Below is a small trained network, with its code and all its weights. Each question gives an input and a target symbol and asks what happens when units are switched off, that is, made to give their printed mean instead of their output.

import numpy as np


def w(rows, s, z=0):
    codes = np.array(rows[::2]) - 128.0
    scale = np.full(codes.shape[1], s)
    scale[-1] = z or s
    return codes * scale


def f(y):
    return np.maximum(y, 0)


def softmax(a):
    e = np.exp(a - a.max(-1, keepdims=True))
    return e / e.sum(-1, keepdims=True)


def log_softmax(a):
    a = a - a.max(-1, keepdims=True)
    return a - np.log(np.exp(a).sum(-1, keepdims=True))


def net(x, mask):
    ids = ['αβγδεζηθμξστφ'.index(c) for c in x.split()]
    T = len(ids)
    res = E[ids] + P[:T]
    r = res
    for j in range(2):
        rows = slice(4 * j, 4 * j + 4)
        q, k, v = (r @ M[0][rows].T for M in (Q, K, V))
        z = softmax(np.where(np.tri(T) > 0, q @ k.T / 4**0.5, -1e9)) @ v
        o = O[0][rows]
        res = res + np.where(mask[j], z, o[:, -1]) @ o[:, :-1]
    y = f(res @ A[0][:, :-1].T + A[0][:, -1])
    res = res + np.where(mask[2:6], y, B[0][:, -1]) @ B[0][:, :-1]
    return log_softmax(res[-1] @ U[:, :-1].T + U[:, -1])


Q, K, V, O, A, B = {}, {}, {}, {}, {}, {}
E = w([
[135,146,113,179,136],'α',
[113,214,164,172,57],'β',
[151,104,84,214,197],'γ',
[165,177,150,165,141],'δ',
[95,225,177,221,118],'ε',
[185,226,170,143,141],'ζ',
[248,139,246,217,164],'η',
[93,95,87,205,152],'θ',
[112,158,116,123,85],'μ',
[52,179,51,100,94],'ξ',
[18,77,102,222,190],'σ',
[128,228,96,30,198],'τ',
[94,54,182,67,234],'φ',
],0.011)
P = w([
[133,129,113,114,71],'0',
[125,223,83,120,188],'1',
[92,225,73,84,217],'2',
[61,182,86,9,184],'3',
[78,175,64,2,165],'4',
[112,177,50,17,173],'5',
],0.0051)
Q[0] = w([
[93,127,81,129,124],'h1',
[145,117,112,146,55],'h1',
[158,122,182,155,68],'h1',
[88,137,83,84,176],'h1',
[114,246,137,141,131],'h2',
[146,44,173,179,103],'h2',
[125,171,119,112,126],'h2',
[119,67,129,129,93],'h2',
],0.011)
K[0] = w([
[135,185,162,96,186],'h1',
[86,172,61,136,131],'h1',
[89,153,30,156,57],'h1',
[142,113,222,116,173],'h1',
[21,135,117,62,166],'h2',
[126,167,165,254,82],'h2',
[104,140,99,92,136],'h2',
[204,180,131,199,107],'h2',
],0.0096)
V[0] = w([
[202,130,77,255,45],'h1',
[195,104,109,148,69],'h1',
[195,53,169,184,184],'h1',
[86,63,146,201,162],'h1',
[78,37,176,141,118],'h2',
[88,112,181,133,169],'h2',
[109,73,38,25,149],'h2',
[7,157,29,141,32],'h2',
],0.0091)
O[0] = w([
[189,77,32,145,70,3],'h1',
[186,7,125,106,96,41],'h1',
[74,139,142,86,15,113],'h1',
[39,131,171,236,13,115],'h1',
[69,114,200,153,110,60],'h2',
[63,197,174,116,126,154],'h2',
[51,10,110,136,237,202],'h2',
[224,62,90,254,154,162],'h2',
],0.007,0.0054)
A[0] = w([
[85,97,234,109,39,79],'n1',
[87,37,213,3,143,5],'n2',
[11,201,156,62,127,158],'n3',
[56,226,188,99,128,109],'n4',
],0.0049,0.0021)
B[0] = w([
[156,157,46,70,148,149],'n1',
[186,195,47,235,64,176],'n2',
[225,83,207,196,124,254],'n3',
[175,1,197,64,70,232],'n4',
],0.0055,0.01)
U = w([
[147,89,99,110,91,45],'α',
[194,113,107,119,94,2],'β',
[121,93,90,117,83,91],'γ',
[132,131,90,72,111,50],'δ',
[140,255,126,180,93,56],'ε',
[165,197,94,41,109,109],'ζ',
[135,103,80,36,52,240],'η',
[122,116,91,161,93,128],'θ',
[160,88,89,103,113,81],'μ',
[159,25,71,167,178,164],'ξ',
[24,175,89,218,125,174],'σ',
[51,217,66,48,225,125],'τ',
[66,112,221,117,162,197],'φ',
],0.0053,0.0024)

Each question gives the input, a string of symbols that net reads in full, and the target symbol t.
The units are the heads (4 rows each of Q, K, V and O) and the neurons (one row each of A and B). Each row of codes is followed by its name. A weight is (code - 128) times the scale printed after its matrix; where a second scale follows, it is the last column's (O, A, B and U).
mask holds one flag per unit, heads first, then neurons. A switched-off unit (its flag False) gives its mean, the last column of its rows in O or B, instead of its output. The means were averaged over made-up inputs and are rounded, as every weight is.
A unit's drop is (log p(t) with every unit on - log p(t) with that unit switched off) / (log p(t) with every unit on - log p(t) with every unit switched off).
The circuit of an input: a set's keep is (log p(t) with only the set's units on - log p(t) with every unit switched off) / (log p(t) with every unit on - log p(t) with every unit switched off). Starting from all 6 units, units are removed one at a time, each time the one whose removal leaves the highest keep (on an exact tie, the one counted first), for as long as the keep stays at least 0.8.
units of the circuit, in order: the units of the circuit, biggest drop first
unit that matters most: the unit with the biggest drop
k most important neurons: the k neurons with the biggest drops, biggest first
which heads matter: for each layer, one digit per head in row order, 1 if its drop is at least 0.15 and else 0, layers parted by /
drop when u is switched off: that unit's drop, to one decimal
input ξ τ ε, target τ: units of the circuit, in order -> [h1, n3, h2, n4]
input ξ β τ ζ, target τ: which heads matter -> 11
input θ θ ξ φ ζ ε, target φ: which heads matter -> 01
input φ φ φ η, target φ: which heads matter -> 11
input τ ξ ξ φ τ ξ, target φ: units of the circuit, in order -> [h1, n3, n4]
input φ ζ τ φ ε δ, target φ: unit that matters most -> h2
input ζ ξ τ ξ, target τ: units of the circuit, in order -> [h1, n3, n4, h2]
input ε μ φ φ φ, target φ: units of the circuit, in order -> [h1, n3]
input θ σ τ ε φ τ, target φ: units of the circuit, in order -> [h1, n3, h2]
input φ ζ τ, target φ: which heads matter -> 10
input τ φ φ σ, target φ: units of the circuit, in order -> [h1, n4, h2]
input μ ζ δ ξ, target ξ: which heads matter -> 11
input ε α φ ζ η ε, target φ: units of the circuit, in order -> [h2, n4]
input σ ξ ζ τ θ, target τ: which heads matter -> 10
input φ ξ σ, target φ: most important neuron -> [n2]
input ξ φ θ φ γ φ, target φ: drop when h1 is switched off -> 0.9
input φ τ μ, target φ: drop when n2 is switched off -> 0.1
input τ ξ ξ, target τ: drop when n3 is switched off -> 0.4
input φ α ζ, target φ: 2 most important neurons -> [n4, n3]
